x = [[134, 121, 113, 121, 137, 129, 132, 126], [125, 139, 140, 127, 131, 101, 124, 117], [125, 111, 143, 118, 111, 119, 125, 152], [119, 131, 118, 137, 142, 129, 125, 113], [136, 142, 144, 145, 140, 131, 123, 107], [134, 139, 126, 144, 130, 132, 117, 105], [131, 141, 113, 151, 143, 149, 144, 119], [138, 127, 110, 128, 141, 114, 129, 134], [130, 138, 130, 130, 143, 130, 118, 107], [127, 107, 125, 111, 115, 116, 120, 141], [131, 140, 110, 147, 149, 137, 149, 135]]
Rows and columns are counted from 0.
(0, 0) -> 134
(6, 2) -> 113
(0, 2) -> 113
(2, 1) -> 111
(4, 7) -> 107
(3, 4) -> 142
(1, 1) -> 139
(7, 2) -> 110
(9, 6) -> 120
(3, 6) -> 125
(7, 3) -> 128
(8, 5) -> 130
(3, 2) -> 118
(10, 1) -> 140
(1, 0) -> 125
(0, 4) -> 137
(3, 3) -> 137
(10, 0) -> 131
(10, 6) -> 149
(5, 1) -> 139
(3, 1) -> 131
(9, 1) -> 107
(4, 1) -> 142
(2, 7) -> 152
(6, 0) -> 131
(0, 5) -> 129
(10, 4) -> 149
(6, 7) -> 119
(8, 7) -> 107
(4, 4) -> 140
(10, 7) -> 135

grid = [109 124 106 152 128]
grid[-5] => 109
grid[-4] => 124
grid[4] => 128

a = 140,137,157,102,156
a[0]: 140
a[3]: 102
a[-1]: 156

M =
140	112	137	138	124	132	114	143	141	117
108	144	148	150	111	146	146	110	110	148
107	147	148	147	111	147	149	109	106	149
108	147	146	148	109	148	150	109	111	144
116	137	112	113	139	116	138	115	119	137
146	109	120	113	138	111	110	144	145	113
M[0, 0] -> 140
M[0, 1] -> 112
M[2, 0] -> 107
M[1, 7] -> 110
M[4, 3] -> 113
M[2, 2] -> 148
M[3, 6] -> 150
M[1, 1] -> 144
M[1, 8] -> 110
M[2, 4] -> 111
M[2, 9] -> 149
M[1, 0] -> 108
M[5] -> [146, 109, 120, 113, 138, 111, 110, 144, 145, 113]
M[1] -> [108, 144, 148, 150, 111, 146, 146, 110, 110, 148]
M[2, 7] -> 109
M[:, 4] -> [124, 111, 111, 109, 139, 138]
M[4, 9] -> 137
M[0] -> [140, 112, 137, 138, 124, 132, 114, 143, 141, 117]
M[1, 2] -> 148

data =
[[128 110 149 103 106 124 111 121]
 [131 115 149 112 120 127 136 115]
 [128 104 149 103 105 111 104 130]
 [137 117 153 112 129 123 134 110]
 [134 147 106 152 148 129 149 134]
 [134 121 150 115 132 123 142 110]
 [119 125 125 125 109 125 105 152]
 [129 138 106 146 130 135 137 142]
 [128 129 153 121 140 129 119 105]
 [120 145 104 151 142 139 141 137]
 [134 129 103 137 119 128 142 144]
 [137 103 149 107 113 109 111 116]]
Indices start at 0.
(0, 0) = 128
(4, 2) = 106
(4, 7) = 134
(7, 2) = 106
(5, 6) = 142
(6, 4) = 109
(0, 3) = 103
(1, 5) = 127
(9, 7) = 137
(7, 0) = 129
(10, 3) = 137
(2, 6) = 104
(5, 4) = 132
(10, 1) = 129
(11, 4) = 113
(1, 1) = 115
(7, 5) = 135
(7, 4) = 130
(10, 2) = 103
(3, 6) = 134
(9, 4) = 142
(11, 6) = 111
(10, 4) = 119
(6, 3) = 125
(10, 6) = 142
(10, 5) = 128
(1, 0) = 131
(2, 5) = 111
(11, 3) = 107
(1, 7) = 115
(4, 6) = 149
(5, 7) = 110
(6, 7) = 152

m =
[[129 130 140 124 126 126 136 130 125 132 157]
 [126 119 139 125 122 119 118 129 127 125 123]
 [129 118 125 120 129 127 102 129 131 125 119]
 [131 126 127 137 128 130 125 130 129 130 139]
 [130 133 119 123 131 120 132 122 126 121 129]
 [129 127 133 134 128 124 147 125 120 123 150]]
Rows and columns are counted from 0.
(0, 0) = 129
(0, 5) = 126
(2, 8) = 131
(0, 3) = 124
(2, 10) = 119
(0, 2) = 140
(0, 10) = 157
(5, 8) = 120
(4, 1) = 133
(3, 1) = 126
(1, 9) = 125
(4, 3) = 123
(1, 5) = 119
(4, 2) = 119
(1, 10) = 123
(5, 1) = 127
(3, 4) = 128
(3, 9) = 130
(4, 9) = 121
(1, 3) = 125

B =
[[136 113 133 131]
 [140 114 128 129]
 [143 130 106 119]
 [142 134 102 117]
 [142 117 121 126]
 [124 121 141 134]]
B[0, 0]	136
B[5, 2]	141
B[2, 1]	130
B[3, 3]	117
B[1, 3]	129
B[5, 0]	124
B[3, 1]	134
B[0, 3]	131

X = 134,130,127,122,100,127,131,128,126,113,123,122,121,114,132
X[0] => 134
X[9] => 113
X[5] => 127

arr =
[[121 128 124 128 127 127 126 128 129 128 140 131 129]
 [120 128 125 127 117 118 132 129 129 128 132 119 137]
 [128 128 129 130 125 133 125 130 127 126 121 142 115]
 [127 128 129 129 115 141 129 128 128 128 120 149 131]
 [128 129 127 128 117 141 123 126 130 128 118 137 118]
 [119 128 123 130 112 136 137 128 127 128 122 145 143]
 [134 129 130 131 137 116 134 129 128 128 128 121 133]
 [125 127 127 130 138 135 125 130 126 127 139 135 123]]
arr[0,0]	121
arr[:, 4]	[127, 117, 125, 115, 117, 112, 137, 138]
arr[5,7]	128
arr[5,11]	145
arr[:, 11]	[131, 119, 142, 149, 137, 145, 121, 135]
arr[:, 2]	[124, 125, 129, 129, 127, 123, 130, 127]
arr[7,11]	135
arr[3,4]	115
arr[:, 6]	[126, 132, 125, 129, 123, 137, 134, 125]
arr[1,7]	129
arr[7,9]	127
arr[3,11]	149
arr[7,8]	126
arr[1,8]	129
arr[4,11]	137
arr[0,2]	124
arr[0,10]	140
arr[0,8]	129
arr[4,5]	141
arr[2,6]	125
arr[:, 8]	[129, 129, 127, 128, 130, 127, 128, 126]
arr[3,8]	128
arr[5,6]	137
arr[7,12]	123
arr[0,7]	128
arr[7,10]	139
arr[7,2]	127
arr[4,6]	123
arr[4,0]	128
arr[:, 0]	[121, 120, 128, 127, 128, 119, 134, 125]
arr[3]	[127, 128, 129, 129, 115, 141, 129, 128, 128, 128, 120, 149, 131]
arr[2]	[128, 128, 129, 130, 125, 133, 125, 130, 127, 126, 121, 142, 115]
arr[4,7]	126

W =
[[113 118 139 130 127 128 101 121 150]
 [130 119 136 128 129 126 133 105 145]]
W[0,0] -> 113
W[0,3] -> 130
W[0,1] -> 118
W[0,5] -> 128
W[:, 8] -> [150, 145]
W[0] -> [113, 118, 139, 130, 127, 128, 101, 121, 150]
W[:, 4] -> [127, 129]
